Here is a tiny trained network, its code and every weight. The questions are about switching its units off for an input and a class, where a switched-off unit gives its printed mean instead of its output.

import numpy as np


def w(rows, s, z=0):
    codes = np.array(rows[::2]) - 128.0
    scale = np.full(codes.shape[1], s)
    scale[-1] = z or s
    return codes * scale


def f(y):
    return np.maximum(y, 0)


def log_softmax(a):
    a = a - a.max(-1, keepdims=True)
    return a - np.log(np.exp(a).sum(-1, keepdims=True))


def net(x, mask):
    res = np.array(x, float).reshape(1, 8) / 4 @ E
    y = f(res @ A[0][:, :-1].T + A[0][:, -1])
    res = res + np.where(mask, y, B[0][:, -1]) @ B[0][:, :-1]
    return log_softmax(res[-1] @ U[:, :-1].T + U[:, -1])


A, B = {}, {}
E = w([
[127,130,126,130],'x0',
[127,129,128,128],'x1',
[128,129,127,127],'x2',
[137,134,37,63],'x3',
[254,112,171,87],'x4',
[127,128,127,129],'x5',
[175,209,95,206],'x6',
[158,48,87,189],'x7',
],0.0082)
A[0] = w([
[181,182,85,162,67],'N0',
[175,124,141,111,28],'N1',
[140,88,168,90,128],'N2',
[108,204,182,24,64],'N3',
[76,136,110,146,19],'N4',
[134,129,82,102,73],'N5',
[194,127,144,96,51],'N6',
[93,50,155,84,59],'N7',
[216,144,139,144,119],'N8',
[104,130,222,149,77],'N9',
[79,75,135,83,69],'N10',
[128,133,58,84,74],'N11',
[129,115,76,103,91],'N12',
[63,134,100,144,31],'N13',
[6,112,89,177,44],'N14',
[205,120,143,88,52],'N15',
[153,69,93,164,54],'N16',
[125,28,86,134,97],'N17',
[102,104,153,69,81],'N18',
[120,161,146,106,80],'N19',
[172,125,143,112,32],'N20',
[141,133,39,81,48],'N21',
[125,126,179,195,88],'N22',
[116,225,162,87,55],'N23',
[188,121,144,107,5],'N24',
[150,110,68,73,86],'N25',
[210,84,179,73,74],'N26',
[121,183,154,94,63],'N27',
[77,133,102,143,18],'N28',
[118,66,152,84,84],'N29',
[146,52,87,172,47],'N30',
[174,40,88,194,56],'N31',
[122,113,226,188,45],'N32',
[146,154,51,94,75],'N33',
[148,169,114,168,43],'N34',
[86,49,159,66,45],'N35',
[190,195,93,193,65],'N36',
[118,85,161,176,125],'N37',
[138,117,88,105,92],'N38',
[156,211,112,178,24],'N39',
],0.012,0.011)
B[0] = w([
[157,111,104,181,187],'N0',
[117,189,123,120,134],'N1',
[132,111,67,157,214],'N2',
[55,87,188,162,245],'N3',
[115,205,140,125,135],'N4',
[144,112,132,92,145],'N5',
[122,186,136,132,170],'N6',
[184,122,127,178,189],'N7',
[76,159,66,105,245],'N8',
[159,106,138,60,187],'N9',
[168,122,94,171,184],'N10',
[162,120,146,70,180],'N11',
[142,110,129,89,166],'N12',
[120,208,142,119,157],'N13',
[122,254,129,130,254],'N14',
[122,195,134,130,190],'N15',
[81,101,165,146,162],'N16',
[57,95,136,160,229],'N17',
[147,113,84,165,179],'N18',
[121,122,151,148,144],'N19',
[121,183,123,116,133],'N20',
[169,103,144,62,177],'N21',
[161,93,148,73,187],'N22',
[99,99,197,162,203],'N23',
[119,215,129,117,137],'N24',
[143,112,140,52,196],'N25',
[127,227,142,120,247],'N26',
[111,112,167,152,160],'N27',
[117,212,139,118,136],'N28',
[170,126,118,162,187],'N29',
[93,112,186,161,174],'N30',
[93,109,222,153,211],'N31',
[192,118,171,53,181],'N32',
[176,103,128,81,183],'N33',
[156,128,100,169,143],'N34',
[191,124,128,182,197],'N35',
[182,113,129,202,220],'N36',
[127,89,102,82,198],'N37',
[134,113,137,92,153],'N38',
[170,102,85,190,174],'N39',
],0.042,0.0046)
U = w([
[126,254,80,173,108],'0',
[128,169,73,176,250],'1',
[182,164,68,222,91],'2',
[100,159,140,194,85],'3',
[175,164,101,119,78],'4',
],0.0055,0.018)

Each question gives the input, the list of numbers given to net, and the class t.
The units are the neurons (one row each of A and B). Each row of codes is followed by its name. A weight is (code - 128) times the scale printed after its matrix; where a second scale follows, it is the last column's (A, B and U).
mask holds one flag per neuron, in row order. A switched-off neuron (its flag False) gives its mean, the last column of its row in B, instead of its output. The means were averaged over made-up inputs and are rounded, as every weight is.
A unit's drop is (log p(t) with every unit on - log p(t) with that unit switched off) / (log p(t) with every unit on - log p(t) with every unit switched off).
The circuit of an input: a set's keep is (log p(t) with only the set's units on - log p(t) with every unit switched off) / (log p(t) with every unit on - log p(t) with every unit switched off). Starting from the 12 units with the biggest drops (on a tie, the unit counted first), units are removed one at a time, each time the one whose removal leaves the highest keep (on an exact tie, the one counted first), for as long as the keep stays at least 0.8.
circuit, biggest first: the units of the circuit, biggest drop first
most important unit: the unit with the biggest drop
top k neurons: the k neurons with the biggest drops, biggest first
drop when u is switched off: that unit's drop, to one decimal
input [4,7,5,-8,6,-6,-2,-5], class 4: top 2 neurons -> [N32 N9]
input [5,-3,-4,-5,2,3,6,-8], class 3: circuit, biggest first -> [N23]
input [4,2,-8,-2,8,-2,8,-1], class 0: top 4 neurons -> [N8 N26 N15 N6]
input [1,0,3,7,7,2,0,-5], class 0: top 3 neurons -> [N26 N15 N6]
input [2,8,6,0,7,-1,7,7], class 0: top 4 neurons -> [N8 N26 N15 N6]
input [4,-6,-5,4,6,7,-8,6], class 2: top 3 neurons -> [N35 N7 N29]
input [-6,-6,-6,-1,-3,4,-7,8], class 3: top 3 neurons -> [N17 N31 N30]
input [1,8,-7,-2,-2,-5,5,-6], class 3: circuit, biggest first -> [N23 N8]
input [3,5,8,-7,-4,-7,2,-8], class 3: top 2 neurons -> [N23 N3]
input [3,4,-3,3,7,-3,7,-8], class 3: top 2 neurons -> [N3 N23]
input [0,-3,-5,-6,-3,-3,8,-2], class 2: circuit, biggest first -> [N36 N39]
input [-5,-1,-8,-5,-3,-3,-6,-4], class 2: circuit, biggest first -> [N35 N7 N10]
input [-6,-7,-3,1,-6,0,-7,-6], class 2: circuit, biggest first -> [N35 N10]
input [5,8,-8,-3,-2,1,8,8], class 2: circuit, biggest first -> [N36]
input [4,0,-6,1,0,-5,-2,-7], class 3: top 2 neurons -> [N3 N23]
input [2,5,4,-4,5,0,0,-3], class 0: top 2 neurons -> [N26 N8]
input [-2,2,-7,8,2,1,0,-8], class 3: top 2 neurons -> [N3 N23]
input [4,-7,-7,-1,8,0,1,5], class 0: drop when N16 is switched off -> 0.0
input [-3,-5,6,-6,-1,-8,-4,3], class 4: drop when N3 is switched off -> 0.1
input [2,3,0,-8,-1,-3,-5,6], class 4: most important unit -> N32
input [6,8,5,2,-6,4,4,1], class 0: drop when N14 is switched off -> 0.5
